Below are the code and all the weights of a small trained network. Each question names an input and a target symbol and asks about switching units off, where a switched-off unit gives its printed mean instead of its output.

import numpy as np


def w(rows, s, z=0):
    codes = np.array(rows[::2]) - 128.0
    scale = np.full(codes.shape[1], s)
    scale[-1] = z or s
    return codes * scale


def f(y):
    return np.maximum(y, 0)


def softmax(a):
    e = np.exp(a - a.max(-1, keepdims=True))
    return e / e.sum(-1, keepdims=True)


def log_softmax(a):
    a = a - a.max(-1, keepdims=True)
    return a - np.log(np.exp(a).sum(-1, keepdims=True))


def net(x, mask):
    ids = ['ΘΞΩβγδζηλσφ'.index(c) for c in x.split()]
    T = len(ids)
    res = E[ids] + P[:T]
    u = 0
    for l in range(2):
        q, k, v = (res @ M[l].T for M in (Q, K, V))
        z = softmax(np.where(np.tri(T) > 0, q @ k.T / 2**0.5, -1e9)) @ v
        res = res + np.where(mask[u], z, O[l][:, -1]) @ O[l][:, :-1]
        u += 1
        y = f(res @ A[l][:, :-1].T + A[l][:, -1])
        res = res + np.where(mask[u : u + 8], y, B[l][:, -1]) @ B[l][:, :-1]
        u += 8
    return log_softmax(res[-1] @ U[:, :-1].T + U[:, -1])


Q, K, V, O, A, B = {}, {}, {}, {}, {}, {}
E = w([
[116,139,214,242,116,42,253],'Θ',
[184,87,43,153,71,173,142],'Ξ',
[104,51,195,97,95,112,162],'Ω',
[129,159,132,161,209,225,140],'β',
[120,86,176,150,148,123,102],'γ',
[207,81,83,86,77,44,105],'δ',
[186,119,78,160,182,155,53],'ζ',
[77,89,157,123,97,59,161],'η',
[87,77,113,223,221,114,146],'λ',
[80,101,139,150,130,49,33],'σ',
[132,91,166,137,128,192,149],'φ',
],0.018)
P = w([
[93,77,253,100,23,202,133],'0',
[90,77,204,104,24,157,124],'1',
[99,71,179,128,48,146,110],'2',
[87,97,140,139,52,131,104],'3',
[90,114,112,152,69,122,104],'4',
[92,97,105,178,94,111,63],'5',
[108,114,97,216,116,127,65],'6',
[86,116,77,231,115,88,36],'7',
[73,125,56,248,105,64,29],'8',
],0.0058)
Q[0] = w([
[157,113,127,99,4,98,79],'L0H1',
[23,1,178,237,147,132,122],'L0H1',
],0.0078)
K[0] = w([
[254,73,44,82,77,132,122],'L0H1',
[208,159,158,232,219,58,218],'L0H1',
],0.0088)
V[0] = w([
[70,165,123,3,126,154,124],'L0H1',
[70,53,76,68,188,159,102],'L0H1',
],0.0071)
O[0] = w([
[195,119,202,118,157,118,157,1],'L0H1',
[1,161,192,40,142,248,91,104],'L0H1',
],0.0082,0.0088)
A[0] = w([
[111,140,131,125,98,6,51,121],'L0N1',
[203,159,44,102,106,158,42,169],'L0N2',
[73,39,82,254,148,167,64,254],'L0N3',
[17,73,130,87,171,227,69,209],'L0N4',
[147,194,235,189,89,109,178,203],'L0N5',
[227,217,204,109,167,160,143,84],'L0N6',
[148,232,73,148,194,139,192,91],'L0N7',
[171,90,117,61,123,61,101,137],'L0N8',
],0.0078,0.0035)
B[0] = w([
[154,181,155,174,129,147,144,191],'L0N1',
[214,80,81,101,119,131,158,154],'L0N2',
[168,181,112,109,95,40,192,254],'L0N3',
[178,255,104,156,68,63,154,200],'L0N4',
[165,56,85,176,188,140,110,138],'L0N5',
[92,163,170,183,176,209,244,129],'L0N6',
[145,110,220,114,55,56,92,136],'L0N7',
[80,86,131,164,213,62,148,142],'L0N8',
],0.0087,0.023)
Q[1] = w([
[149,70,111,87,141,153,77],'L1H1',
[173,188,104,139,11,62,171],'L1H1',
],0.013)
K[1] = w([
[147,113,207,121,104,159,120],'L1H1',
[159,98,1,167,197,92,159],'L1H1',
],0.0093)
V[1] = w([
[254,118,81,15,84,168,58],'L1H1',
[86,77,67,139,59,162,182],'L1H1',
],0.0069)
O[1] = w([
[196,135,175,102,118,143,50,2],'L1H1',
[180,84,110,95,4,116,180,127],'L1H1',
],0.014,0.0073)
A[1] = w([
[47,172,111,233,171,128,156,56],'L1N1',
[90,148,223,74,131,112,30,52],'L1N2',
[130,1,117,72,192,89,49,160],'L1N3',
[182,80,58,100,111,112,200,47],'L1N4',
[170,172,243,189,86,177,136,254],'L1N5',
[84,98,43,73,185,147,152,82],'L1N6',
[95,50,199,102,169,91,221,140],'L1N7',
[188,51,116,81,106,190,142,94],'L1N8',
],0.0076,0.0049)
B[1] = w([
[137,177,166,129,90,254,99,254],'L1N1',
[212,160,46,57,108,207,143,140],'L1N2',
[167,215,108,91,155,31,185,130],'L1N3',
[120,147,156,126,154,131,30,208],'L1N4',
[174,21,115,107,197,78,109,169],'L1N5',
[146,68,174,218,118,49,108,134],'L1N6',
[11,129,65,81,148,130,75,153],'L1N7',
[74,132,166,140,153,103,171,139],'L1N8',
],0.0085,0.025)
U = w([
[160,96,161,218,115,160,123,7],'Θ',
[155,73,179,172,35,153,131,64],'Ξ',
[94,116,147,93,135,136,118,226],'Ω',
[163,105,138,155,154,208,169,175],'β',
[140,107,164,183,143,126,152,107],'γ',
[111,118,155,143,172,52,171,174],'δ',
[145,142,83,90,148,187,62,117],'ζ',
[100,90,65,146,126,158,90,238],'η',
[122,146,110,85,83,146,193,129],'λ',
[87,167,254,132,136,137,19,3],'σ',
[146,89,147,150,117,168,165,191],'φ',
],0.0084,0.0052)

Each question gives the input, a string of symbols that net reads in full, and the target symbol t.
The units are the heads (2 rows each of Q, K, V and O) and the neurons (one row each of A and B). Each row of codes is followed by its name. A weight is (code - 128) times the scale printed after its matrix; where a second scale follows, it is the last column's (O, A, B and U).
mask holds one flag per unit, layer by layer, with each layer's heads first. A switched-off unit (its flag False) gives its mean, the last column of its rows in O or B, instead of its output. The means were averaged over made-up inputs and are rounded, as every weight is.
A unit's drop is (log p(t) with every unit on - log p(t) with that unit switched off) / (log p(t) with every unit on - log p(t) with every unit switched off).
The circuit of an input: a set's keep is (log p(t) with only the set's units on - log p(t) with every unit switched off) / (log p(t) with every unit on - log p(t) with every unit switched off). Starting from the 12 units with the biggest drops (on a tie, the unit counted first), units are removed one at a time, each time the one whose removal leaves the highest keep (on an exact tie, the one counted first), for as long as the keep stays at least 0.8.
units of the circuit, in order: the units of the circuit, biggest drop first
most important unit: the unit with the biggest drop
top k neurons: the k neurons with the biggest drops, biggest first
top k neurons in layer l: the k neurons of layer l with the biggest drops, biggest first
input σ σ σ Ξ β η, target Ξ: units of the circuit, in order => L1H1
input Θ δ ζ σ σ β, target η: top 3 neurons in layer 0 => L0N1, L0N5, L0N4
input σ λ σ σ σ Θ Ξ γ, target η: top 3 neurons => L0N5, L0N4, L1N7
input σ Θ σ σ σ σ Θ, target Θ: units of the circuit, in order => L0H1, L1N1, L0N5
input Ξ β Ω Ω σ β, target Ξ: units of the circuit, in order => L1H1, L0N2, L0N7
input σ Ω σ σ λ Ξ φ, target Ξ: units of the circuit, in order => L0N2, L1H1
input σ β λ σ β σ ζ β, target ζ: top 2 neurons => L0N2, L1N2
input β φ λ ζ Θ σ Θ, target Θ: top 2 neurons => L0N8, L0N7
input Ξ σ Ω σ σ, target Ξ: units of the circuit, in order => L1H1, L0N1
input β σ Θ Ξ γ η ζ, target η: units of the circuit, in order => L0N5, L1N4, L1H1, L0N4
input δ Ξ λ γ λ σ φ, target λ: units of the circuit, in order => L0H1, L0N4, L1H1
input ζ λ σ λ ζ λ Ω γ σ, target λ: units of the circuit, in order => L0H1, L0N4, L1N4, L1N5
input β λ σ σ Θ σ Ξ, target η: top 2 neurons => L1N4, L0N1
input Θ Ξ ζ, target η: top neuron in layer 0 => L0N5
input ζ σ Θ λ, target η: units of the circuit, in order => L0N4, L1H1, L1N7, L0H1
input σ Θ σ η, target η: top 3 neurons in layer 1 => L1N7, L1N1, L1N4
input σ Θ β γ σ σ β η σ, target Θ: units of the circuit, in order => L0N1, L0H1
input Ξ η λ δ β, target δ: top 3 neurons => L0N8, L1N1, L0N2
input σ σ Ξ σ β, target Ξ: units of the circuit, in order => L1H1, L0N7
input σ σ Ξ λ σ φ, target λ: units of the circuit, in order => L0N4, L0H1, L1H1
input η σ σ γ σ λ σ, target λ: most important unit => L0H1
input Ω σ β σ, target σ: top 2 neurons in layer 0 => L0N7, L0N2
input σ β η, target η: top 2 neurons => L1N7, L0N3
input η ζ λ σ ζ β λ, target λ: top 2 neurons => L0N3, L0N4
input σ δ δ σ σ σ σ σ, target δ: top 4 neurons => L0N8, L1N1, L0N2, L1N4
input σ σ η σ β σ Θ, target η: units of the circuit, in order => L1N7, L1H1, L0N4, L0N5
input λ η σ σ ζ Θ β ζ Ω, target η: top 2 neurons => L0N5, L1N7
input Θ Ω Θ σ σ β, target δ: top 2 neurons => L1N1, L0N7
input γ δ σ σ δ, target δ: top 2 neurons in layer 0 => L0N8, L0N4
input σ β σ σ, target σ: top 2 neurons => L1N1, L0N2
